[[-41 -25 -15  23  23  -8 -65 -38 -73 -52 -10 -34  27]
 [ 42   3  -6 -73 -24  50 -18  23  57 -11  19 -17 -15]]
|
[[-41  42]
 [-25   3]
 [-15  -6]
 [ 23 -73]
 [ 23 -24]
 [ -8  50]
 [-65 -18]
 [-38  23]
 [-73  57]
 [-52 -11]
 [-10  19]
 [-34 -17]
 [ 27 -15]]

[[-61  -6 -38 -29 -62 -45 -43 -21 -10  21 -40 -17 -23]
 [-14  28  33 -23 -19  31 -66 -57  12 -39   8 -10 -22]
 [-14  38  -8 -57 -44  10 -12  -3  17  19   7  -7 -11]]
|
[[-61 -14 -14]
 [ -6  28  38]
 [-38  33  -8]
 [-29 -23 -57]
 [-62 -19 -44]
 [-45  31  10]
 [-43 -66 -12]
 [-21 -57  -3]
 [-10  12  17]
 [ 21 -39  19]
 [-40   8   7]
 [-17 -10  -7]
 [-23 -22 -11]]

[[ 26  12  -8 -13 -80 -53   2  38  -9  22  12  25]
 [ 15  27  39  35   8  -9  58  40  52   5 -26  32]
 [-49 -61  -6 -16  41  31 -45 -16 -42   6 -13   3]
 [ -8  38   2 -11  66  14  70  -9 -27   4  -9 -40]
 [-43 -13  16  22  39  33 -54 -26 -60 -17 -20 -16]
 [ 21  -3  42  35  -7  -1  67  32  59  20 -14  12]]
|
[[ 26  15 -49  -8 -43  21]
 [ 12  27 -61  38 -13  -3]
 [ -8  39  -6   2  16  42]
 [-13  35 -16 -11  22  35]
 [-80   8  41  66  39  -7]
 [-53  -9  31  14  33  -1]
 [  2  58 -45  70 -54  67]
 [ 38  40 -16  -9 -26  32]
 [ -9  52 -42 -27 -60  59]
 [ 22   5   6   4 -17  20]
 [ 12 -26 -13  -9 -20 -14]
 [ 25  32   3 -40 -16  12]]

[[ -4   1  11  -7  18   2  71   4 -17  -5  -4   2  -3   3  -6]
 [  4   2   1   0  -5   5 -17   5  10  -4   1  -3   1  -6  -6]
 [  3 -15   9  -9   7  -2 -37   2 -10  -6   1  -5  -2   8  -2]
 [  3 -10  -4   1 -14   4  27   4  -1   0   5  15  -8   3   3]]
|
[[ -4   4   3   3]
 [  1   2 -15 -10]
 [ 11   1   9  -4]
 [ -7   0  -9   1]
 [ 18  -5   7 -14]
 [  2   5  -2   4]
 [ 71 -17 -37  27]
 [  4   5   2   4]
 [-17  10 -10  -1]
 [ -5  -4  -6   0]
 [ -4   1   1   5]
 [  2  -3  -5  15]
 [ -3   1  -2  -8]
 [  3  -6   8   3]
 [ -6  -6  -2   3]]

[[ 65  -4 -11 -37]
 [  5  13  35 -58]
 [-35  27  27  11]
 [ 26 -37 -18  74]
 [ 78  -4 -40 -44]]
|
[[ 65   5 -35  26  78]
 [ -4  13  27 -37  -4]
 [-11  35  27 -18 -40]
 [-37 -58  11  74 -44]]

[[ 29   7  -7 -12]
 [ 33  -8 -52  66]
 [ 13  18   4   4]
 [ -4 -25  -1 -18]
 [-11 -18 -46  19]
 [ -2   0   6  -4]
 [-15  20   2 -29]
 [-27  14  49  54]
 [-28  -8 -34  57]
 [ 33 -16  32 -14]]
|
[[ 29  33  13  -4 -11  -2 -15 -27 -28  33]
 [  7  -8  18 -25 -18   0  20  14  -8 -16]
 [ -7 -52   4  -1 -46   6   2  49 -34  32]
 [-12  66   4 -18  19  -4 -29  54  57 -14]]

[[ -1  54  55 -11  -3 -20 -27]
 [-21  67  21 -34  -3  13 -17]
 [-27 -50   5 -42 -18 -23 -25]
 [-23 -28  20 -32  -3 -43  -1]
 [-26  12  19 -26  -5 -60   6]
 [-41 -20  -3 -77 -14 -61   0]
 [-23  19 -12 -65  -9  30 -65]]
|
[[ -1 -21 -27 -23 -26 -41 -23]
 [ 54  67 -50 -28  12 -20  19]
 [ 55  21   5  20  19  -3 -12]
 [-11 -34 -42 -32 -26 -77 -65]
 [ -3  -3 -18  -3  -5 -14  -9]
 [-20  13 -23 -43 -60 -61  30]
 [-27 -17 -25  -1   6   0 -65]]

[[-16 -41  29  25 -10 -33 -17  -4]
 [-18  -1   1  15  -4 -27  31 -42]
 [-42 -19  24 -16   8  50  28 -45]
 [-22 -33  28  25  11 -48  17 -28]
 [ -5 -10 -66  26   9 -52 -33  -6]
 [ 40   1  12 -14 -28  10  28  38]
 [ -1  15 -18   6   2   5 -20   2]
 [ -8  22 -68 -23   2   3 -31  15]
 [ -3 -18  16  -8   1   3  23  -3]
 [-23  37 -61 -23 -15   0 -31  34]
 [-19 -23  16  16  -4 -25  29 -31]
 [-15  -8  16  19  -3 -10  -7 -39]]
|
[[-16 -18 -42 -22  -5  40  -1  -8  -3 -23 -19 -15]
 [-41  -1 -19 -33 -10   1  15  22 -18  37 -23  -8]
 [ 29   1  24  28 -66  12 -18 -68  16 -61  16  16]
 [ 25  15 -16  25  26 -14   6 -23  -8 -23  16  19]
 [-10  -4   8  11   9 -28   2   2   1 -15  -4  -3]
 [-33 -27  50 -48 -52  10   5   3   3   0 -25 -10]
 [-17  31  28  17 -33  28 -20 -31  23 -31  29  -7]
 [ -4 -42 -45 -28  -6  38   2  15  -3  34 -31 -39]]
